Each row has a name. Each question is about the rows just above it.

[175  87  99 121 131 159 143 135 136 158]  kolu
[164 186 140  78 100 142 129 155 188 141]  tir
[118 188 123 141  88 179 157 123 135 169]  matok
[137 117 182 108  83 110  83 187 122 110]  maso
[188 136  66  90 140 139 136 136 122 135]  disa
[ 88 115 167  93 167  90 113 129  88 128]  kez
Repeated in matok: : [123]
Shared by maso and disa: : [122]
Which value appears more than once in disa? : [136]
Which value is in both disa and maso? : [122]
The one value in kez and matok: : [88]
Whose row is [ 88 115 167  93 167  90 113 129  88 128]? : kez
Whose row is [175  87  99 121 131 159 143 135 136 158]? : kolu

[103 116 171 115 155 160  88 163 155 114 193 189  87  90  69  97  60  67
  93 186  75  81 131 142  88  83 145  85 167  89 123 180  91  88  63 159
 163] : delu
[134  99  76  74  94  93 160 137 174 156 149 141 111 104 146 101 142 140
 165 154 162 132  72 162 134 124  71 159  56 148 143  63 145 111 168 172
  79] : tav
[162 105  77  77  88  67 181 146 190 176 155 109 140 133 113  85 123 182
 186  96 171 124  71 127 178 171  70 168  67 160 147  78 194 116 160 192
  59] : sozi
[146 191 140 132 161 139 119 157 169 145 178  99 140 136  66 132  69 145
 159  98 137  66  66 108 171 121 177  87 139 131 111 169 155 177 108 169
 148] : lagep
[157 101 116 142  96 128  70 106 133  79 100  83 123 133  88 130  74 177
 183 120 184 127 108 164 177 144  95  89 120 167  74 127 166 107 171  98
 131] : res
[164 108  85 152  99 139  84 106 139  90  91  56 143 154  76 143  81 182
 179  70 177 159 127 127 171 164 125  83 112  99  85 143 189  99 156  98
 131] : vudat
[130  82  75 125  88  77 167 178 177 161 107  80 115 103 142  74 176 183
 166  92 187 170  96  70 178 146 112 175  94 169 166 161 174  67 158 165
 148] : pov
[ 83 175 123 146 158 135 179 191 162 192 183 130 148 140  92  95 144 104
  84  85 101 160 176  65  96 154 178 170 131 101 187 171 102 147  85 187
 150] : kilor
[ 92 135 143  76 164 119 137 166 165 160 175 162  88  76 142  91 119  99
 132 184 134  88 134 154  88  84 110 145  94  88 162  99  97 144 158 175
 107] : Tapak
[176  57 110 130  65  98  92  92 116  81 105 133 109  97 116 104  86 150
 142 163 120 143  65 171 166 162  71 110 108 174 110 108 166  57 136  95
 134] : muru
[ 89  64 148  98 126 176 131 129 124 117 121 181  66  57 177  86 184 107
 135 152 138 102 137 121  82  78 125 151 183 108 143 165 107  68 141 108
 182] : mupi
[ 92 135 143  76 164 119 137 166 165 160 175 162  88  76 142  91 119  99
 132 184 134  88 134 154  88  84 110 145  94  88 162  99  97 144 158 175
 107] is in which row? : Tapak
Whose row is [162 105  77  77  88  67 181 146 190 176 155 109 140 133 113  85 123 182
 186  96 171 124  71 127 178 171  70 168  67 160 147  78 194 116 160 192
  59]? : sozi
Whose row is [130  82  75 125  88  77 167 178 177 161 107  80 115 103 142  74 176 183
 166  92 187 170  96  70 178 146 112 175  94 169 166 161 174  67 158 165
 148]? : pov
Which row holds [ 83 175 123 146 158 135 179 191 162 192 183 130 148 140  92  95 144 104
  84  85 101 160 176  65  96 154 178 170 131 101 187 171 102 147  85 187
 150]? : kilor

[141 129 122 129  97 112 131 152 129 129]  sika
[133 108 133 136 156 165 146 132 104 143]  tisop
[141 132 122 152  97 103 131 162 129 103]  mana
Which value is in both mana and tisop? : [132]
Repeated in sika: : [129]
Which value appears more than once in mana? : [103]
The row with [141 132 122 152  97 103 131 162 129 103] is : mana

[127 116 161 174 115] = Fev
[124 143 159 124 127] = kemuk
[122 143 122 122 122] = Rure
[142 119 118 138 123] = kuvi
The one value in Rure and kemuk: : [143]
Repeated in Rure: : [122]

[110 165  96 136 110] : zapo
[ 86 104 185 100  86] : losum
[165  86 104 185 185] : Zugok
[100 110 165  96 164] : nada
[ 78 185  86 104  78] : Tatik
The one value in zapo and Zugok: : [165]
The value that losum holds more than once: : [86]

[118 111 128  76]  Nid
[132  87 162 130]  saf
[160  84 167 158]  til
[172 123 123 122]  Filet
[131  92  91 140]  litu
[111 131 131 169]  pemit
[155  91 102 168]  Kavos
[154  92  79 133]  Pafud
[ 91  91 139  91]  Garif
[116 129 169 124]  Ruk
[101 128 100 101]  Selig
Which value appears more than once in Filet? : [123]
Repeated in pemit: : [131]
The one value in Nid and pemit: : [111]
Repeated in Garif: : [91]
The one value in Pafud and litu: : [92]
The value that Selig holds more than once: : [101]

[180 107 153 158 177 145 144 185 157 174 164 156 122 142 106 139 160 128
 175 175  84 165  94  94  76 107  71 143 175 106 118]  vof
[ 79 104 128 125 104 152 149  75 105 129  84 126  88 118 152  86 106 100
 102 106  91 101  88 171 175 120 166 125  91 135 175]  lum
[143 135 118 145 154 156 149 153 100 130 127 100 155 160 165 166 151  90
 175 150  98 120 116 157 150  86 149 144 130 101 164]  maged
[162 104 136 146 145 133 146 135 155 170 133 167  81 176  67  74  83 118
 141 156 131 181 115 123 112 123 110 133 151 142 127]  sereb
[109  99  64 128 148 148 176 148 103 105  86  93 148  94 134 101 116 118
 123 128 119 131  85 160 171 152 154 120  69 187 168]  Kat
[151 159  98 193 142 196 180 118  71 153  83  93 153 120 130 141  88  57
 176 175 126 143 146 193 163  57 172 190 106 102 191]  bavof
[125 180 136 142 100 133 125  93 117 125 112 107 176 143 121 162 127 159
 122 108  81 105 191 113 105 142 116 156 108 114 107]  Nef
Which row holds [125 180 136 142 100 133 125  93 117 125 112 107 176 143 121 162 127 159
 122 108  81 105 191 113 105 142 116 156 108 114 107]? : Nef
Whose row is [143 135 118 145 154 156 149 153 100 130 127 100 155 160 165 166 151  90
 175 150  98 120 116 157 150  86 149 144 130 101 164]? : maged
The row with [180 107 153 158 177 145 144 185 157 174 164 156 122 142 106 139 160 128
 175 175  84 165  94  94  76 107  71 143 175 106 118] is : vof
Whose row is [151 159  98 193 142 196 180 118  71 153  83  93 153 120 130 141  88  57
 176 175 126 143 146 193 163  57 172 190 106 102 191]? : bavof

[179 182 170 152 140 134 130 128 128 127 127 127 127 129 131 129 129 127
 129 128 120 129 128 136 128 125 128 129 128 129 129 130 129 127 128 128
 128 128 128 130 133 140 154 168] : Lub
[157 170 182 169 171 152 139 132 130 129 128 129 128 126 126 129 130 129
 128 128 135 130 129 124 128 133 128 129 129 127 128 131 122 128 129 128
 128 130 128 128 129 129 133 147] : Lali
[176 184 176 162 149 137 131 129 127 127 129 129 128 127 130 128 129 129
 129 129 127 126 128 127 128 128 128 127 127 128 129 125 121 127 128 128
 129 128 128 129 131 135 146 164] : pog
[131 130 137 128 163 176 182 128 162 153 139 124 128 127 134 128 125 128
 127 129 126 127 128 132 128 133 125 129 128 128 127 125 131 127 128 128
 127 125 125 128 128 127 127 126] : gusip
[128 128 128 132 125 128 128 127 128 129 124 132 128 127 127 129 127 128
 127 128 129 126 127 127 128 133 129 128 128 129 129 129 131 147 160 176
 182 175 161 145 137 131 129 130] : fevol
[129 128 128 128 127 128 127 129 128 127 128 131 129 130 125 129 128 139
 150 166 190 181 172 155 142 135 130 129 128 127 128 125 130 128 127 129
 127 128 128 129 127 128 128 126] : sev
Whose row is [176 184 176 162 149 137 131 129 127 127 129 129 128 127 130 128 129 129
 129 129 127 126 128 127 128 128 128 127 127 128 129 125 121 127 128 128
 129 128 128 129 131 135 146 164]? : pog
Whose row is [157 170 182 169 171 152 139 132 130 129 128 129 128 126 126 129 130 129
 128 128 135 130 129 124 128 133 128 129 129 127 128 131 122 128 129 128
 128 130 128 128 129 129 133 147]? : Lali

[147 117 100  81 173 173 135 126 134 152 150 161 126 171 159 123  91 102
 116 140 168 116 102 179 105 170 139 164 123 107 146 113 100 179 167 169
 166 140  90 170 159  98  85 125 140 109] -> Paz
[113 155 180  92 168 146 166 127 115 174  93 141 159 120 179  85 103 118
 169  77 169  87 116  93  86  91  89  92 125 135 126 103  82 115 115 171
 178 172 145 107  96  77 146  83 120 173] -> Nosot
[128 145 156 132  82 115 176 122 100  99  93 169 134 178 167  80 156 107
  76 103 118 142 120  96 119 106 166 132 120 131  94 143  92 150 150 171
  94 115 143 147 124 178 125 154 157 170] -> zus
[132 156 171  79 180 143 120 144 149  76 141 146 114 180 180 121 118 135
 136 130 103 177  83 162 170  79  85 126 135  78 137 179  93 163 115 130
 153  83 170 152 170 105 170 110  98  98] -> loz
[136  95 139 133 138  82 109 119 169 159  97 155 138 169 175  87 117 122
  90  90 141 155 136 123 135 132 118 158  79 150 177 176 151 146 143 135
  92 129  94 131 154  86  86 144  84 165] -> nimo
Whose row is [113 155 180  92 168 146 166 127 115 174  93 141 159 120 179  85 103 118
 169  77 169  87 116  93  86  91  89  92 125 135 126 103  82 115 115 171
 178 172 145 107  96  77 146  83 120 173]? : Nosot
Which row holds [128 145 156 132  82 115 176 122 100  99  93 169 134 178 167  80 156 107
  76 103 118 142 120  96 119 106 166 132 120 131  94 143  92 150 150 171
  94 115 143 147 124 178 125 154 157 170]? : zus
Whose row is [147 117 100  81 173 173 135 126 134 152 150 161 126 171 159 123  91 102
 116 140 168 116 102 179 105 170 139 164 123 107 146 113 100 179 167 169
 166 140  90 170 159  98  85 125 140 109]? : Paz
Where do [132 156 171  79 180 143 120 144 149  76 141 146 114 180 180 121 118 135
 136 130 103 177  83 162 170  79  85 126 135  78 137 179  93 163 115 130
 153  83 170 152 170 105 170 110  98  98] appear? : loz
Whose row is [136  95 139 133 138  82 109 119 169 159  97 155 138 169 175  87 117 122
  90  90 141 155 136 123 135 132 118 158  79 150 177 176 151 146 143 135
  92 129  94 131 154  86  86 144  84 165]? : nimo

[116 137 153 117 123] = Zev
[110 137 161 161 161] = kivu
[104  83 116 106 165] = Gofuf
The one value in kivu and Zev: : [137]
The one value in Zev and Gofuf: : [116]
Which value appears more than once in kivu? : [161]
Which value is in both Gofuf and Zev? : [116]

[141 141 141 129 141]  roz
[161 145 101  83 117]  vopi
[ 98 165 128 100 124]  vope
[186 139 163 137 145]  sop
[124 157  89  70 107]  fem
[185 111 140 146 138]  Bag
[145  88 115 112 121]  digo
[131 141  90  84 140]  reze
[195 129  89 134 141]  Foted
[184 143 143 152 143]  tuke
[131 141  90 134 136]  supe
[183 126  95 103 113]  Kudi
The one value in fem and Foted: : [89]
Whose row is [131 141  90  84 140]? : reze
The one value in supe and roz: : [141]
Which value appears more than once in roz? : [141]
Where do [141 141 141 129 141] appear? : roz
The row with [131 141  90 134 136] is : supe
Repeated in tuke: : [143]

[159 166 147 146 106  91 174 168 139  92 125 159  98 137 175 103] -> tam
[159  79 147 146 106  91 175 168 139  92 125 159  98 137 175 103] -> nin
[150  83 169 178  89  80 182 172  88 163  90 178 140 149 176  81] -> bevob
[ 98 102 107 134 141  88  95 107 146 141 131  97 153 174  93 143] -> nisim
[ 98 164 107 134 141  88  95 107 146 147 131  97 153 174  93 143] -> tupo
The one value in tupo and bevob: : [88]
Repeated in tupo: : [107]

[123 122 132 122 122] -> siku
[123 105 111 168 109] -> Pev
[143 148 134 110 109] -> suba
Repeated in siku: : [122]
Whose row is [123 122 132 122 122]? : siku
Which value is in both suba and Pev? : [109]

[132 126 170 134 122 125 119 105 132]  pavog
[166 132 109 125 119 125 123 122 133]  fufiz
[104 122  88 121 110 142 176 125 117]  pubo
[142 123  80 133  80 113 103  76 122]  Mulir
Whose row is [142 123  80 133  80 113 103  76 122]? : Mulir
Which value appears more than once in Mulir? : [80]

[161 142 117  99  78 121  72 115 129 123  93 125 110 121 108 146 141 127
 134 147 138 138] = kovem
[152 144 133 106  93 119  83 155 128 142 121 118 125 111  63 148 122 106
 143 132 132 156] = kolaz
[155  65 133 106  92 115  74 149 125  91 112 119 125 113  65 152 125 105
 140 137 131 151] = rutet
[159 141 130 106  93 116  71 142 123  96 107 121 125 115  71 153 127 108
 138 131 140 134] = Bilo
[159 141 153 106  93 116  71 142 123 153 107 121 125 115  71 153 127 108
 138 143 129 148] = Memev
[159 145 109  94  65 127  76  99 135 148  88 125  99 124 142 140 156 144
 133 150 147  95] = nis
[149 147 129 102  85 124 143 148 133 100 124 118 118 110  82 146 127 113
 142 131 142 145] = Riv
[149 147 129 102  85 124  80 148 133 100 124 118 103 106  82 146 127 113
 142 131 142 145] = Niti
[170 134 128 109 100 105  58 130 111  96  83 126 125 126  63 161 130 104
 132 154 125 144] = dap
Whose row is [170 134 128 109 100 105  58 130 111  96  83 126 125 126  63 161 130 104
 132 154 125 144]? : dap
Repeated in Bilo: : [71]
Whose row is [161 142 117  99  78 121  72 115 129 123  93 125 110 121 108 146 141 127
 134 147 138 138]? : kovem
Whose row is [155  65 133 106  92 115  74 149 125  91 112 119 125 113  65 152 125 105
 140 137 131 151]? : rutet

[156 142 180 126 123] -> Rus
[113 133 104 126 123] -> Gefot
[128 128 131 128 128] -> Siso
[154 140 176 138 137] -> loze
[156 142 180 139 180] -> Podom
[107 137 126 139 126] -> Mefit
Repeated in Mefit: : [126]
The value that Podom holds more than once: : [180]
The one value in Podom and Mefit: : [139]
Repeated in Siso: : [128]
Which row holds [128 128 131 128 128]? : Siso

[101 138 199 180 121 148 187  85]  lod
[185 193 135 188  67 184  80  82]  tutar
[172 182 161  74 162 151 177  80]  Daso
[164 172 177 115 186  59  73 161]  Nipug
[186 111 125 185 176 102 156 164]  nuvu
[ 84 148 179 149  87  75 105 161]  Rig
[ 84 148 179 149 164  75 105 176]  denof
[164 172 177 115 186 186  73 181]  Tida
[187  99  87 145 186  64 135 110]  daz
[185 134 162  81 165  85 157  75]  tesen
Shared by tutar and Daso: : [80]
Which value is in both Rig and tesen? : [75]
Which value is in both lod and tesen? : [85]
The one value in nuvu and daz: : [186]
Shared by Tida and daz: : [186]
The one value in denof and lod: : [148]

[125 168  96  85 112 176 176  96 110 122  76 141 131 112 163  87 146 158
  83 177 152]  Kone
[180 165  91  83  82 163  81  88 105 118 135 166 124 153 164  96 174 169
 130 183  91]  Mol
[155  94 177  94 157 127  94 102 134 106 130  97  93 134  90 168 165 182
 178 173 168]  merag
[125 168  96  85 112 176  95  96 110 122  76 141 131  76  85 184 159 168
 177 141 112]  begi
[178 118 124 154 111 134 169 162 161 159 155 132 160 134 127 143 157 131
 147 171 114]  Fanal
The one value in Kone and Fanal: : [131]
The value that Mol holds more than once: : [91]
Which value appears more than once in Fanal? : [134]

